Here is a tiny trained network, its code and every weight. The questions are about switching its units off for an input and a target symbol, where a switched-off unit gives its printed mean instead of its output.

import numpy as np


def w(rows, s, z=0):
    codes = np.array(rows[::2]) - 128.0
    scale = np.full(codes.shape[1], s)
    scale[-1] = z or s
    return codes * scale


def norm(h):
    return h / np.sqrt((h * h).mean(-1, keepdims=True) + 1e-5)


def f(y):
    return y / 2 * (1 + np.tanh(0.7978845608 * (y + 0.044715 * y**3)))


def softmax(a):
    e = np.exp(a - a.max(-1, keepdims=True))
    return e / e.sum(-1, keepdims=True)


def log_softmax(a):
    a = a - a.max(-1, keepdims=True)
    return a - np.log(np.exp(a).sum(-1, keepdims=True))


def net(x, mask):
    ids = ['αγδζλμπσψ'.index(c) for c in x.split()]
    T = len(ids)
    res = E[ids] + P[:T]
    u = 0
    for l in range(2):
        r = norm(res)
        for j in range(2):
            rows = slice(3 * j, 3 * j + 3)
            q, k, v = (r @ M[l][rows].T for M in (Q, K, V))
            z = softmax(np.where(np.tri(T) > 0, q @ k.T / 3**0.5, -1e9)) @ v
            o = O[l][rows]
            res = res + np.where(mask[u + j], z, o[:, -1]) @ o[:, :-1]
        u += 2
        y = f(norm(res) @ A[l][:, :-1].T + A[l][:, -1])
        res = res + np.where(mask[u : u + 12], y, B[l][:, -1]) @ B[l][:, :-1]
        u += 12
    return log_softmax(norm(res)[-1] @ U[:, :-1].T + U[:, -1])


Q, K, V, O, A, B = {}, {}, {}, {}, {}, {}
E = w([
[87,3,76],'α',
[84,31,183],'γ',
[63,123,43],'δ',
[157,152,101],'ζ',
[72,141,215],'λ',
[11,24,102],'μ',
[114,80,34],'π',
[162,116,166],'σ',
[166,37,136],'ψ',
],0.00032)
P = w([
[168,51,140],'0',
[156,165,128],'1',
[13,105,67],'2',
[160,170,134],'3',
[11,103,68],'4',
[155,163,128],'5',
[9,96,69],'6',
[154,160,132],'7',
[9,95,63],'8',
[158,157,136],'9',
[7,92,68],'10',
[160,154,139],'11',
[2,90,58],'12',
[163,150,141],'13',
],0.00056)
Q[0] = w([
[127,125,127],'0.h0',
[125,132,138],'0.h0',
[124,125,133],'0.h0',
[198,160,248],'0.h1',
[79,118,4],'0.h1',
[191,153,238],'0.h1',
],0.0028)
K[0] = w([
[128,130,132],'0.h0',
[113,113,114],'0.h0',
[128,123,130],'0.h0',
[6,92,14],'0.h1',
[241,124,254],'0.h1',
[13,104,20],'0.h1',
],0.0024)
V[0] = w([
[128,128,128],'0.h0',
[128,128,128],'0.h0',
[128,128,128],'0.h0',
[128,128,128],'0.h1',
[74,130,3],'0.h1',
[10,106,217],'0.h1',
],0.00059)
O[0] = w([
[128,128,128,128],'0.h0',
[128,128,128,128],'0.h0',
[128,128,128,128],'0.h0',
[128,128,128,128],'0.h1',
[106,134,33,255],'0.h1',
[2,103,163,107],'0.h1',
],0.00056,0.00026)
A[0] = w([
[99,112,167,215],'0.n0',
[171,117,90,160],'0.n1',
[180,225,156,2],'0.n2',
[203,118,147,182],'0.n3',
[99,130,141,193],'0.n4',
[138,85,114,210],'0.n5',
[115,123,147,179],'0.n6',
[110,185,11,159],'0.n7',
[169,103,143,196],'0.n8',
[179,94,116,190],'0.n9',
[118,210,243,84],'0.n10',
[218,183,82,94],'0.n11',
],0.0013,0.00085)
B[0] = w([
[168,214,128,192],'0.n0',
[79,173,162,161],'0.n1',
[74,4,90,3],'0.n2',
[54,192,112,133],'0.n3',
[173,189,138,183],'0.n4',
[116,221,146,213],'0.n5',
[152,183,129,163],'0.n6',
[199,128,255,228],'0.n7',
[89,217,121,162],'0.n8',
[75,215,140,173],'0.n9',
[134,66,22,34],'0.n10',
[7,46,175,89],'0.n11',
],0.00087,0.00059)
Q[1] = w([
[181,130,111],'1.h0',
[175,134,114],'1.h0',
[66,120,130],'1.h0',
[58,19,2],'1.h1',
[60,22,20],'1.h1',
[61,17,20],'1.h1',
],0.005)
K[1] = w([
[119,46,120],'1.h0',
[112,44,122],'1.h0',
[138,195,118],'1.h0',
[27,254,56],'1.h1',
[25,246,49],'1.h1',
[25,244,50],'1.h1',
],0.0038)
V[1] = w([
[187,98,228],'1.h0',
[76,103,98],'1.h0',
[77,179,220],'1.h0',
[159,80,11],'1.h1',
[162,76,252],'1.h1',
[204,36,188],'1.h1',
],0.0012)
O[1] = w([
[183,202,174,2],'1.h0',
[73,165,82,116],'1.h0',
[219,95,50,231],'1.h0',
[245,19,59,139],'1.h1',
[25,79,113,41],'1.h1',
[69,34,95,35],'1.h1',
],0.0012,0.00037)
A[1] = w([
[128,128,127,121],'1.n0',
[140,101,149,224],'1.n1',
[121,96,102,141],'1.n2',
[115,168,76,107],'1.n3',
[123,134,117,62],'1.n4',
[113,159,113,87],'1.n5',
[128,128,128,130],'1.n6',
[128,128,128,128],'1.n7',
[128,128,128,128],'1.n8',
[252,105,79,2],'1.n9',
[163,67,134,177],'1.n10',
[84,126,170,64],'1.n11',
],0.0026,0.00067)
B[1] = w([
[128,129,130,125],'1.n0',
[166,175,87,129],'1.n1',
[165,133,106,160],'1.n2',
[164,92,187,254],'1.n3',
[125,128,162,113],'1.n4',
[115,95,182,169],'1.n5',
[128,128,127,129],'1.n6',
[128,128,128,128],'1.n7',
[128,128,128,128],'1.n8',
[8,165,101,107],'1.n9',
[145,207,142,96],'1.n10',
[41,164,105,80],'1.n11',
],0.0013,0.00054)
U = w([
[221,96,27,231],'α',
[35,57,115,7],'γ',
[225,240,157,238],'δ',
[190,144,216,144],'ζ',
[42,171,214,152],'λ',
[228,26,191,106],'μ',
[62,255,25,189],'π',
[58,61,185,20],'σ',
[119,25,77,7],'ψ',
],0.0077,0.0014)

Each question gives the input, a string of symbols that net reads in full, and the target symbol t.
The units are the heads (3 rows each of Q, K, V and O) and the neurons (one row each of A and B). Each row of codes is followed by its name. A weight is (code - 128) times the scale printed after its matrix; where a second scale follows, it is the last column's (O, A, B and U).
mask holds one flag per unit, layer by layer, with each layer's heads first. A switched-off unit (its flag False) gives its mean, the last column of its rows in O or B, instead of its output. The means were averaged over made-up inputs and are rounded, as every weight is.
A unit's drop is (log p(t) with every unit on - log p(t) with that unit switched off) / (log p(t) with every unit on - log p(t) with every unit switched off).
The circuit of an input: a set's keep is (log p(t) with only the set's units on - log p(t) with every unit switched off) / (log p(t) with every unit on - log p(t) with every unit switched off). Starting from the 12 units with the biggest drops (on a tie, the unit counted first), units are removed one at a time, each time the one whose removal leaves the highest keep (on an exact tie, the one counted first), for as long as the keep stays at least 0.8.
circuit, biggest first: the units of the circuit, biggest drop first
k most important neurons: the k neurons with the biggest drops, biggest first
k most important neurons of layer l: the k neurons of layer l with the biggest drops, biggest first
which heads matter: for each layer, one digit per head in row order, 1 if its drop is at least 0.15 and else 0, layers parted by /
input α ζ α π π δ γ α ψ, target μ: 2 most important neurons of layer 0 -> (0.n10, 0.n2)
input π π α ζ γ λ, target π: 3 most important neurons -> (1.n9, 0.n7, 0.n10)
input π λ δ μ δ δ α λ λ π ψ δ, target π: circuit, biggest first -> (0.n7, 1.n9, 1.h1)
input λ α π σ π ψ λ α α π σ γ δ σ, target λ: 2 most important neurons -> (0.n11, 1.n11)
input α ζ μ ψ, target α: most important neuron of layer 1 -> (1.n10)
input μ α λ α σ π α γ δ σ, target μ: 2 most important neurons of layer 0 -> (0.n7, 0.n11)
input μ δ π α α ζ, target μ: 4 most important neurons -> (0.n11, 0.n7, 1.n9, 0.n2)
input δ δ π π δ π α π α γ π δ α α, target δ: 2 most important neurons -> (0.n7, 0.n9)
input α γ δ δ, target α: which heads matter -> 00 / 01
input π σ π α π γ π δ λ δ δ σ, target π: circuit, biggest first -> (1.h1, 1.n9, 0.n7, 0.n10)
input α ζ α ψ ζ ζ, target α: 2 most important neurons -> (0.n11, 0.n2)
input π σ σ π δ ψ α μ π π μ ψ, target π: circuit, biggest first -> (1.n9, 1.h1, 0.n7)
input λ π ψ ζ γ δ π π, target λ: circuit, biggest first -> (1.h1, 0.n7, 0.n11)
input μ σ ζ δ α π α ζ, target μ: 3 most important neurons -> (0.n11, 0.n7, 0.n2)
input γ σ ψ, target μ: most important neuron -> (1.n10)
input μ μ ζ δ δ π α γ γ λ γ π, target μ: 2 most important neurons of layer 1 -> (1.n9, 1.n10)
input λ π γ σ α π γ λ δ δ, target λ: circuit, biggest first -> (1.h1, 0.n7)
input π π λ π, target π: circuit, biggest first -> (1.n9, 1.h1)
input α α π δ δ ζ, target α: circuit, biggest first -> (1.h1, 0.n2)
input π π α δ π μ π π α δ π λ ζ ψ, target π: circuit, biggest first -> (1.h1, 1.n9, 0.n7)
input λ ζ α μ σ α λ σ, target λ: circuit, biggest first -> (1.h1)
input π ζ π λ π λ λ ψ ζ π μ λ π ζ, target π: 3 most important neurons -> (0.n7, 1.n9, 0.n10)
input α π ψ δ α π δ μ π λ, target α: 3 most important neurons -> (0.n7, 0.n2, 0.n10)
input π ζ μ μ, target π: 3 most important neurons -> (1.n9, 0.n7, 1.n10)
input σ μ ζ π α α π δ δ π α, target α: circuit, biggest first -> (1.h1, 1.n9, 0.n11)
input δ π α π ψ π μ λ ζ δ μ μ, target δ: 2 most important neurons -> (0.n7, 0.n11)
input π π δ σ δ μ α μ π α α π, target π: 2 most important neurons -> (0.n7, 1.n9)
